Below is a small trained network, with its code and all its weights. Each question gives an input and a target symbol and asks what happens when units are switched off, that is, made to give their printed mean instead of their output.

import numpy as np


def w(rows, s, z=0):
    codes = np.array(rows[::2]) - 128.0
    scale = np.full(codes.shape[1], s)
    scale[-1] = z or s
    return codes * scale


def f(y):
    return np.maximum(y, 0)


def softmax(a):
    e = np.exp(a - a.max(-1, keepdims=True))
    return e / e.sum(-1, keepdims=True)


def log_softmax(a):
    a = a - a.max(-1, keepdims=True)
    return a - np.log(np.exp(a).sum(-1, keepdims=True))


def net(x, mask):
    ids = ['ΛΠαγεμσφ'.index(c) for c in x.split()]
    T = len(ids)
    res = E[ids] + P[:T]
    u = 0
    for l in range(2):
        q, k, v = (res @ M[l].T for M in (Q, K, V))
        z = softmax(np.where(np.tri(T) > 0, q @ k.T / 4**0.5, -1e9)) @ v
        res = res + np.where(mask[u], z, O[l][:, -1]) @ O[l][:, :-1]
        u += 1
        y = f(res @ A[l][:, :-1].T + A[l][:, -1])
        res = res + np.where(mask[u : u + 16], y, B[l][:, -1]) @ B[l][:, :-1]
        u += 16
    return log_softmax(res[-1] @ U[:, :-1].T + U[:, -1])


Q, K, V, O, A, B = {}, {}, {}, {}, {}, {}
E = w([
[85,93,59],'Λ',
[114,49,109],'Π',
[168,201,58],'α',
[141,77,247],'γ',
[178,175,162],'ε',
[70,133,123],'μ',
[92,136,116],'σ',
[54,157,130],'φ',
],0.011)
P = w([
[102,73,2],'0',
[111,112,131],'1',
[121,130,130],'2',
[118,150,134],'3',
[111,165,144],'4',
[121,173,138],'5',
[122,180,136],'6',
[143,184,120],'7',
],0.0045)
Q[0] = w([
[209,36,136],'0.h0',
[249,141,138],'0.h0',
[67,247,92],'0.h0',
[137,102,181],'0.h0',
],0.012)
K[0] = w([
[202,86,162],'0.h0',
[244,147,136],'0.h0',
[76,173,51],'0.h0',
[133,137,202],'0.h0',
],0.011)
V[0] = w([
[32,229,67],'0.h0',
[150,116,253],'0.h0',
[174,191,138],'0.h0',
[138,55,144],'0.h0',
],0.0066)
O[0] = w([
[200,96,55,102],'0.h0',
[3,33,209,26],'0.h0',
[212,65,165,10],'0.h0',
[55,176,134,205],'0.h0',
],0.0055,0.0012)
A[0] = w([
[190,128,168,129],'0.n0',
[133,214,133,33],'0.n1',
[50,174,102,221],'0.n2',
[173,35,79,84],'0.n3',
[141,160,104,26],'0.n4',
[178,125,157,95],'0.n5',
[103,162,151,88],'0.n6',
[186,180,148,34],'0.n7',
[138,130,88,255],'0.n8',
[77,126,2,147],'0.n9',
[67,54,113,109],'0.n10',
[112,8,104,139],'0.n11',
[172,147,106,152],'0.n12',
[149,123,137,78],'0.n13',
[149,147,125,60],'0.n14',
[203,62,219,179],'0.n15',
],0.0097,0.002)
B[0] = w([
[169,88,160,152],'0.n0',
[210,104,164,164],'0.n1',
[132,191,116,199],'0.n2',
[53,72,123,162],'0.n3',
[166,134,157,151],'0.n4',
[152,94,140,141],'0.n5',
[86,143,158,142],'0.n6',
[208,82,159,167],'0.n7',
[102,174,83,209],'0.n8',
[91,160,25,253],'0.n9',
[210,109,161,205],'0.n10',
[226,61,133,206],'0.n11',
[120,177,164,179],'0.n12',
[122,142,116,129],'0.n13',
[166,105,141,143],'0.n14',
[6,100,151,183],'0.n15',
],0.015,0.0048)
Q[1] = w([
[127,20,119],'1.h0',
[2,198,62],'1.h0',
[115,153,166],'1.h0',
[92,197,186],'1.h0',
],0.0072)
K[1] = w([
[56,190,191],'1.h0',
[42,112,3],'1.h0',
[115,73,113],'1.h0',
[109,22,78],'1.h0',
],0.0069)
V[1] = w([
[128,147,178],'1.h0',
[182,254,230],'1.h0',
[46,206,163],'1.h0',
[156,174,146],'1.h0',
],0.0091)
O[1] = w([
[99,168,107,59],'1.h0',
[127,254,209,2],'1.h0',
[212,220,105,75],'1.h0',
[142,161,180,110],'1.h0',
],0.008,0.0059)
A[1] = w([
[13,177,67,201],'1.n0',
[200,136,129,119],'1.n1',
[145,60,249,42],'1.n2',
[109,169,50,79],'1.n3',
[122,228,103,115],'1.n4',
[157,144,198,179],'1.n5',
[124,84,90,179],'1.n6',
[111,107,102,52],'1.n7',
[64,152,147,253],'1.n8',
[116,108,140,174],'1.n9',
[168,85,98,189],'1.n10',
[204,164,115,127],'1.n11',
[225,113,82,115],'1.n12',
[94,105,164,61],'1.n13',
[166,170,167,192],'1.n14',
[162,148,48,104],'1.n15',
],0.011,0.0057)
B[1] = w([
[165,114,249,194],'1.n0',
[107,79,153,168],'1.n1',
[65,77,52,186],'1.n2',
[127,162,33,191],'1.n3',
[90,50,153,162],'1.n4',
[173,173,163,169],'1.n5',
[176,107,77,246],'1.n6',
[124,187,149,165],'1.n7',
[178,215,192,164],'1.n8',
[158,111,120,164],'1.n9',
[180,88,139,244],'1.n10',
[67,87,171,179],'1.n11',
[77,163,185,238],'1.n12',
[76,143,150,149],'1.n13',
[170,193,83,168],'1.n14',
[79,146,95,230],'1.n15',
],0.021,0.012)
U = w([
[145,173,55,55],'Λ',
[218,29,138,189],'Π',
[215,141,177,230],'α',
[115,110,254,173],'γ',
[205,230,166,175],'ε',
[122,150,98,104],'μ',
[127,137,104,4],'σ',
[4,65,87,158],'φ',
],0.0055,0.0022)

Each question gives the input, a string of symbols that net reads in full, and the target symbol t.
The units are the heads (4 rows each of Q, K, V and O) and the neurons (one row each of A and B). Each row of codes is followed by its name. A weight is (code - 128) times the scale printed after its matrix; where a second scale follows, it is the last column's (O, A, B and U).
mask holds one flag per unit, layer by layer, with each layer's heads first. A switched-off unit (its flag False) gives its mean, the last column of its rows in O or B, instead of its output. The means were averaged over made-up inputs and are rounded, as every weight is.
A unit's drop is (log p(t) with every unit on - log p(t) with that unit switched off) / (log p(t) with every unit on - log p(t) with every unit switched off).
The circuit of an input: a set's keep is (log p(t) with only the set's units on - log p(t) with every unit switched off) / (log p(t) with every unit on - log p(t) with every unit switched off). Starting from the 12 units with the biggest drops (on a tie, the unit counted first), units are removed one at a time, each time the one whose removal leaves the highest keep (on an exact tie, the one counted first), for as long as the keep stays at least 0.8.
circuit, biggest first: the units of the circuit, biggest drop first
unit that matters most: the unit with the biggest drop
top k neurons: the k neurons with the biggest drops, biggest first
k most important neurons of layer l: the k neurons of layer l with the biggest drops, biggest first
input α Π φ, target α: top 2 neurons : (1.n0; 0.n3)
input γ Π μ, target γ: circuit, biggest first : (1.n0; 0.n11)
input φ Π γ α γ γ γ σ, target φ: unit that matters most : 1.h0
input ε Π α Π μ, target ε: circuit, biggest first : (1.n8; 1.n2; 0.n11)
input Π φ Π ε α Π γ, target φ: top 2 neurons : (1.n2; 0.n15)
input α Π σ φ, target α: 4 most important neurons of layer 0 : (0.n3; 0.n7; 0.n12; 0.n9)
input Π σ α Π Π Λ γ, target φ: top 3 neurons : (1.n2; 0.n9; 0.n15)
input μ Π Π α ε Π α Π, target α: top 2 neurons : (0.n11; 0.n12)
input Π γ α Π, target γ: 2 most important neurons of layer 1 : (1.n3; 1.n6)
input γ Π α φ μ α, target γ: top 3 neurons : (0.n1; 0.n7; 1.n2)
input γ Π σ, target γ: circuit, biggest first : (1.n0; 0.n10; 0.n11)
input ε Π φ α Π α α α, target γ: top 2 neurons : (0.n7; 1.n11)
input Π Π φ, target Π: top 2 neurons : (0.n9; 1.n0)
input γ Π Π γ Π φ Π φ, target γ: top 2 neurons : (1.n0; 1.n4)
input Λ Π Π α σ, target Λ: unit that matters most : 0.h0
input α Π σ, target α: circuit, biggest first : (1.n0; 0.n11; 1.n2; 1.n12)
input Π α γ γ γ γ, target γ: circuit, biggest first : (0.n15; 1.n8; 0.h0)
input Π α μ, target Π: top 3 neurons : (0.n9; 1.n0; 0.n11)
input α γ ε Π μ μ, target α: 4 most important neurons of layer 0 : (0.n9; 0.n3; 0.n12; 0.n7)
input φ φ φ, target φ: top 2 neurons : (0.n2; 0.n9)
input α γ Π Π μ, target α: 3 most important neurons of layer 1 : (1.n0; 1.n12; 1.n11)
input Π α ε Π ε Π, target ε: top 3 neurons : (0.n11; 0.n9; 0.n12)
input Π γ σ Π γ Π α γ, target γ: top 3 neurons : (0.n15; 1.n8; 1.n3)
input Π ε γ γ Π α φ, target Π: top 2 neurons : (0.n9; 0.n11)
input Π ε μ Π γ Π σ, target Π: 3 most important neurons of layer 1 : (1.n0; 1.n6; 1.n10)
input α μ Π σ μ ε, target ε: most important neuron of layer 1 : (1.n14)
